Below are the code and all the weights of a small trained network. Each question names an input and a class and asks about switching units off, where a switched-off unit gives its printed mean instead of its output.

import numpy as np


def w(rows, s, z=0):
    codes = np.array(rows[::2]) - 128.0
    scale = np.full(codes.shape[1], s)
    scale[-1] = z or s
    return codes * scale


def norm(h):
    return h / np.sqrt((h * h).mean(-1, keepdims=True) + 1e-5)


def f(y):
    return y / 2 * (1 + np.tanh(0.7978845608 * (y + 0.044715 * y**3)))


def log_softmax(a):
    a = a - a.max(-1, keepdims=True)
    return a - np.log(np.exp(a).sum(-1, keepdims=True))


def net(x, mask):
    res = np.array(x, float).reshape(1, 4) / 4 @ E
    u = 0
    for l in range(4):
        y = f(norm(res) @ A[l][:, :-1].T + A[l][:, -1])
        res = res + np.where(mask[u : u + 9], y, B[l][:, -1]) @ B[l][:, :-1]
        u += 9
    return log_softmax(norm(res)[-1] @ U[:, :-1].T + U[:, -1])


A, B = {}, {}
E = w([
[230,118,131,242,135,173,167],'x0',
[211,219,90,138,33,254,112],'x1',
[133,184,152,37,129,49,186],'x2',
[168,215,23,235,137,25,46],'x3',
],0.0016)
A[0] = w([
[135,205,143,76,50,170,120,121],'0.n1',
[184,197,40,100,120,93,128,141],'0.n2',
[119,153,57,165,138,115,106,105],'0.n3',
[162,135,179,110,171,119,185,94],'0.n4',
[154,170,133,121,119,213,76,106],'0.n5',
[94,190,113,49,137,80,152,85],'0.n6',
[170,172,178,105,194,137,199,1],'0.n7',
[102,71,186,85,116,141,164,83],'0.n8',
[137,95,173,134,181,3,105,187],'0.n9',
],0.0038,0.0009)
B[0] = w([
[64,74,57,159,88,23,233,200],'0.n1',
[68,36,192,184,165,216,75,192],'0.n2',
[250,249,110,197,108,191,45,159],'0.n3',
[110,108,24,178,43,77,127,149],'0.n4',
[94,213,89,146,39,86,192,170],'0.n5',
[13,102,177,13,95,240,142,185],'0.n6',
[196,125,40,180,69,89,129,134],'0.n7',
[133,81,188,242,133,136,50,186],'0.n8',
[101,155,44,91,66,216,161,253],'0.n9',
],0.0022,0.0019)
A[1] = w([
[77,106,113,4,159,124,132,32],'1.n1',
[189,105,135,171,115,199,155,147],'1.n2',
[193,108,188,26,150,130,196,40],'1.n3',
[121,118,125,136,119,99,108,180],'1.n4',
[112,174,85,176,195,135,38,115],'1.n5',
[166,180,127,150,163,127,79,2],'1.n6',
[190,143,131,173,112,120,65,125],'1.n7',
[120,164,41,101,79,153,126,106],'1.n8',
[177,150,144,129,87,107,134,19],'1.n9',
],0.0036,0.00078)
B[1] = w([
[156,177,115,68,229,58,39,251],'1.n1',
[68,121,90,67,100,100,92,206],'1.n2',
[223,147,30,207,120,33,117,154],'1.n3',
[88,140,111,145,128,211,126,146],'1.n4',
[121,156,37,171,164,195,108,230],'1.n5',
[173,111,119,121,209,116,143,122],'1.n6',
[80,97,83,84,254,159,64,173],'1.n7',
[125,76,78,212,108,130,175,200],'1.n8',
[53,119,136,192,208,88,129,104],'1.n9',
],0.0025,0.0014)
A[2] = w([
[221,69,137,125,173,65,246,105],'2.n1',
[147,196,103,120,107,83,210,122],'2.n2',
[123,225,105,2,154,111,79,150],'2.n3',
[71,149,166,28,94,105,186,2],'2.n4',
[26,119,22,119,159,109,89,190],'2.n5',
[107,93,187,82,29,112,188,94],'2.n6',
[135,109,109,161,193,15,215,119],'2.n7',
[142,181,44,137,134,195,82,128],'2.n8',
[141,157,111,125,92,111,65,111],'2.n9',
],0.003,0.0015)
B[2] = w([
[5,147,78,214,72,140,133,137],'2.n1',
[86,113,146,148,82,142,131,145],'2.n2',
[154,112,237,138,87,145,147,192],'2.n3',
[163,151,119,148,180,37,104,162],'2.n4',
[169,140,191,98,142,72,225,250],'2.n5',
[202,213,101,151,140,97,76,186],'2.n6',
[105,213,149,145,72,206,112,139],'2.n7',
[91,70,120,155,161,61,201,203],'2.n8',
[133,111,153,152,145,168,144,130],'2.n9',
],0.0027,0.0021)
A[3] = w([
[123,195,216,11,145,52,110,36],'3.n1',
[121,160,104,157,57,196,221,255],'3.n2',
[193,187,76,197,254,51,88,141],'3.n3',
[95,201,71,150,50,100,168,165],'3.n4',
[108,144,160,74,119,31,85,31],'3.n5',
[231,117,114,144,86,204,35,238],'3.n6',
[158,88,105,144,128,185,142,81],'3.n7',
[119,95,174,217,190,116,66,161],'3.n8',
[58,57,158,144,142,161,88,179],'3.n9',
],0.0039,0.00094)
B[3] = w([
[48,116,238,58,113,200,157,255],'3.n1',
[78,152,165,120,68,56,112,237],'3.n2',
[79,217,64,10,144,228,138,203],'3.n3',
[175,63,109,159,79,114,97,218],'3.n4',
[74,124,169,25,160,143,130,181],'3.n5',
[51,138,140,4,172,88,167,159],'3.n6',
[108,154,203,117,94,72,106,141],'3.n7',
[199,107,44,137,136,113,78,160],'3.n8',
[240,189,191,148,175,104,141,157],'3.n9',
],0.0035,0.0028)
U = w([
[237,86,160,206,221,111,98,3],'0',
[139,190,2,137,218,181,110,158],'1',
[124,134,97,200,31,77,130,152],'2',
[86,129,216,42,156,134,135,184],'3',
],0.0086,0.0023)

Each question gives the input, the list of numbers given to net, and the class t.
The units are the neurons (one row each of A and B). Each row of codes is followed by its name. A weight is (code - 128) times the scale printed after its matrix; where a second scale follows, it is the last column's (A, B and U).
mask holds one flag per neuron, layer by layer. A switched-off neuron (its flag False) gives its mean, the last column of its row in B, instead of its output. The means were averaged over made-up inputs and are rounded, as every weight is.
A unit's drop is (log p(t) with every unit on - log p(t) with that unit switched off) / (log p(t) with every unit on - log p(t) with every unit switched off).
The circuit of an input: a set's keep is (log p(t) with only the set's units on - log p(t) with every unit switched off) / (log p(t) with every unit on - log p(t) with every unit switched off). Starting from the 12 units with the biggest drops (on a tie, the unit counted first), units are removed one at a time, each time the one whose removal leaves the highest keep (on an exact tie, the one counted first), for as long as the keep stays at least 0.8.
circuit, biggest first: the units of the circuit, biggest drop first
k most important neurons: the k neurons with the biggest drops, biggest first
k most important neurons of layer l: the k neurons of layer l with the biggest drops, biggest first
drop of u: that unit's drop, to one decimal
input [-3,2,5,6], class 3: circuit, biggest first	0.n6, 2.n3
input [7,-5,6,7], class 1: circuit, biggest first	3.n3
input [6,-2,-1,-5], class 2: 2 most important neurons	0.n2, 2.n1
input [6,-1,-3,-2], class 0: circuit, biggest first	0.n9, 3.n1
input [6,8,-6,-4], class 2: 2 most important neurons	0.n5, 3.n1
input [6,-3,-7,-7], class 0: circuit, biggest first	3.n1, 3.n9
input [-4,2,-5,2], class 1: 4 most important neurons	0.n9, 0.n6, 0.n3, 1.n7
input [3,-8,3,6], class 1: 3 most important neurons of layer 0	0.n1, 0.n5, 0.n3
input [6,0,-1,-4], class 2: 2 most important neurons	2.n1, 0.n2
input [3,6,-7,-1], class 2: 2 most important neurons	0.n5, 3.n1
input [1,8,-4,-4], class 2: 2 most important neurons of layer 0	0.n5, 0.n1
input [-6,-6,-8,3], class 1: 2 most important neurons of layer 1	1.n5, 1.n2
input [7,-2,-6,-7], class 0: drop of 0.n8	0.2
input [5,-2,2,-4], class 2: drop of 0.n5	0.0
input [2,-4,-5,2], class 1: most important neuron	3.n3
input [1,-3,-5,-6], class 0: drop of 3.n1	0.1
